Below is a small trained network, with its code and all its weights. Each question gives an input and a class and asks what happens when units are switched off, that is, made to give their printed mean instead of their output.

import numpy as np


def w(rows, s, z=0):
    codes = np.array(rows[::2]) - 128.0
    scale = np.full(codes.shape[1], s)
    scale[-1] = z or s
    return codes * scale


def f(y):
    return y / 2 * (1 + np.tanh(0.7978845608 * (y + 0.044715 * y**3)))


def log_softmax(a):
    a = a - a.max(-1, keepdims=True)
    return a - np.log(np.exp(a).sum(-1, keepdims=True))


def net(x, mask):
    res = np.array(x, float).reshape(1, 7) / 4 @ E
    y = f(res @ A[0][:, :-1].T + A[0][:, -1])
    res = res + np.where(mask, y, B[0][:, -1]) @ B[0][:, :-1]
    return log_softmax(res[-1] @ U[:, :-1].T + U[:, -1])


A, B = {}, {}
E = w([
[59,153,199,212,64,115,68],'x0',
[124,151,210,20,128,63,107],'x1',
[126,125,128,127,128,128,128],'x2',
[184,140,94,119,133,142,3],'x3',
[22,146,92,88,188,174,98],'x4',
[127,122,127,128,127,127,129],'x5',
[152,66,222,128,168,241,126],'x6',
],0.0067)
A[0] = w([
[159,121,103,115,128,130,41,45],'n1',
[119,126,174,89,129,93,108,78],'n2',
[106,149,156,165,112,124,88,62],'n3',
[124,135,167,78,122,102,112,95],'n4',
[165,147,127,111,129,139,66,58],'n5',
[201,117,153,152,105,91,141,77],'n6',
[96,183,74,155,102,46,122,90],'n7',
[165,137,107,125,121,147,40,67],'n8',
[124,135,83,131,113,56,112,73],'n9',
[102,149,80,119,115,92,132,61],'n10',
[145,127,168,130,140,173,125,93],'n11',
[127,119,151,81,130,92,114,72],'n12',
[68,132,100,99,154,170,106,84],'n13',
[123,141,110,129,127,97,134,85],'n14',
[26,124,109,91,159,146,90,60],'n15',
[128,118,93,184,126,159,137,83],'n16',
[182,120,155,154,105,100,136,58],'n17',
[168,111,145,141,98,108,132,57],'n18',
[56,132,196,193,87,103,71,12],'n19',
[61,134,172,129,117,116,251,2],'n20',
[137,117,196,149,145,191,114,105],'n21',
[189,127,163,168,126,90,134,56],'n22',
[147,125,164,123,127,181,127,96],'n23',
[127,144,170,87,129,105,116,91],'n24',
[124,125,153,84,123,100,116,90],'n25',
[170,120,91,74,146,150,162,19],'n26',
[94,136,165,163,103,121,97,49],'n27',
[144,121,172,128,140,172,126,76],'n28',
[134,126,68,220,128,172,126,61],'n29',
[135,113,165,110,134,180,131,69],'n30',
[121,145,181,87,134,100,110,97],'n31',
[177,115,68,48,160,143,165,15],'n32',
],0.015,0.0042)
B[0] = w([
[121,49,145,169,155,85,123,193],'n1',
[118,126,114,151,125,190,151,178],'n2',
[124,167,143,156,150,95,133,171],'n3',
[131,120,89,146,130,180,151,184],'n4',
[119,80,129,167,154,108,129,173],'n5',
[127,148,142,124,39,120,96,196],'n6',
[127,120,136,17,155,134,125,254],'n7',
[125,38,145,174,149,83,124,200],'n8',
[128,103,138,55,151,129,127,199],'n9',
[129,111,139,68,143,134,118,178],'n10',
[126,124,137,68,143,134,123,171],'n11',
[127,124,94,135,138,165,148,168],'n12',
[150,134,133,133,41,119,98,208],'n13',
[140,118,138,108,149,144,125,143],'n14',
[146,148,145,132,5,122,92,239],'n15',
[131,120,98,150,129,186,164,187],'n16',
[129,141,136,132,64,123,100,173],'n17',
[143,136,132,138,89,126,106,154],'n18',
[136,227,138,166,185,89,150,247],'n19',
[127,5,140,199,163,73,98,252],'n20',
[126,114,137,36,159,130,125,216],'n21',
[131,143,133,131,59,119,99,177],'n22',
[130,125,117,63,140,119,125,174],'n23',
[119,123,94,142,121,169,154,176],'n24',
[130,121,99,137,135,165,146,167],'n25',
[124,207,140,154,165,109,136,193],'n26',
[129,187,140,147,158,102,143,178],'n27',
[123,124,123,59,138,115,126,173],'n28',
[114,122,74,166,124,220,164,234],'n29',
[134,126,129,62,134,122,121,177],'n30',
[123,128,96,151,127,190,147,190],'n31',
[118,231,155,162,179,91,150,237],'n32',
],0.036,0.0074)
U = w([
[142,103,138,29,158,130,124,205],'0',
[136,210,155,189,170,81,159,247],'1',
[124,97,53,179,113,225,184,117],'2',
[127,10,150,204,150,66,104,2],'3',
[170,139,148,146,2,118,66,49],'4',
],0.0066,0.00085)

Each question gives the input, the list of numbers given to net, and the class t.
The units are the neurons (one row each of A and B). Each row of codes is followed by its name. A weight is (code - 128) times the scale printed after its matrix; where a second scale follows, it is the last column's (A, B and U).
mask holds one flag per neuron, in row order. A switched-off neuron (its flag False) gives its mean, the last column of its row in B, instead of its output. The means were averaged over made-up inputs and are rounded, as every weight is.
A unit's drop is (log p(t) with every unit on - log p(t) with that unit switched off) / (log p(t) with every unit on - log p(t) with every unit switched off).
The circuit of an input: a set's keep is (log p(t) with only the set's units on - log p(t) with every unit switched off) / (log p(t) with every unit on - log p(t) with every unit switched off). Starting from the 12 units with the biggest drops (on a tie, the unit counted first), units are removed one at a time, each time the one whose removal leaves the highest keep (on an exact tie, the one counted first), for as long as the keep stays at least 0.8.
circuit, biggest first: the units of the circuit, biggest drop first
most important unit: the unit with the biggest drop
top k neurons: the k neurons with the biggest drops, biggest first
drop of u: that unit's drop, to one decimal
input [8,-7,-4,5,-2,4,6], class 1: most important unit : n19
input [2,3,-7,-1,-3,6,-1], class 2: top 2 neurons : (n15; n13)
input [5,6,-4,-5,-7,-3,-7], class 0: top 2 neurons : (n7; n9)
input [-5,6,7,-3,2,-2,-3], class 2: top 2 neurons : (n19; n4)
input [7,7,4,3,3,5,1], class 1: top 4 neurons : (n19; n27; n3; n29)
input [-6,7,-4,-8,-5,4,4], class 3: top 3 neurons : (n20; n29; n19)
input [-8,4,-7,1,0,-6,7], class 1: top 3 neurons : (n32; n26; n7)
input [-7,-7,0,-1,5,2,7], class 0: top 4 neurons : (n21; n19; n30; n23)
input [-5,6,5,4,6,3,3], class 2: top 4 neurons : (n19; n4; n31; n12)
input [-8,-1,1,6,6,-1,-6], class 1: top 2 neurons : (n32; n26)
input [-8,-8,4,5,4,3,8], class 0: top 2 neurons : (n21; n19)
input [0,-1,-6,5,-4,3,1], class 3: top 2 neurons : (n15; n8)
input [-5,-4,-2,-3,8,-4,6], class 4: drop of n15 : 0.5
input [-1,-7,-1,-5,8,-5,3], class 4: circuit, biggest first : (n15)
input [3,5,-6,-6,-1,-8,-6], class 0: drop of n8 : 0.2
input [-4,-3,-5,5,-8,-4,-2], class 4: drop of n6 : 0.1
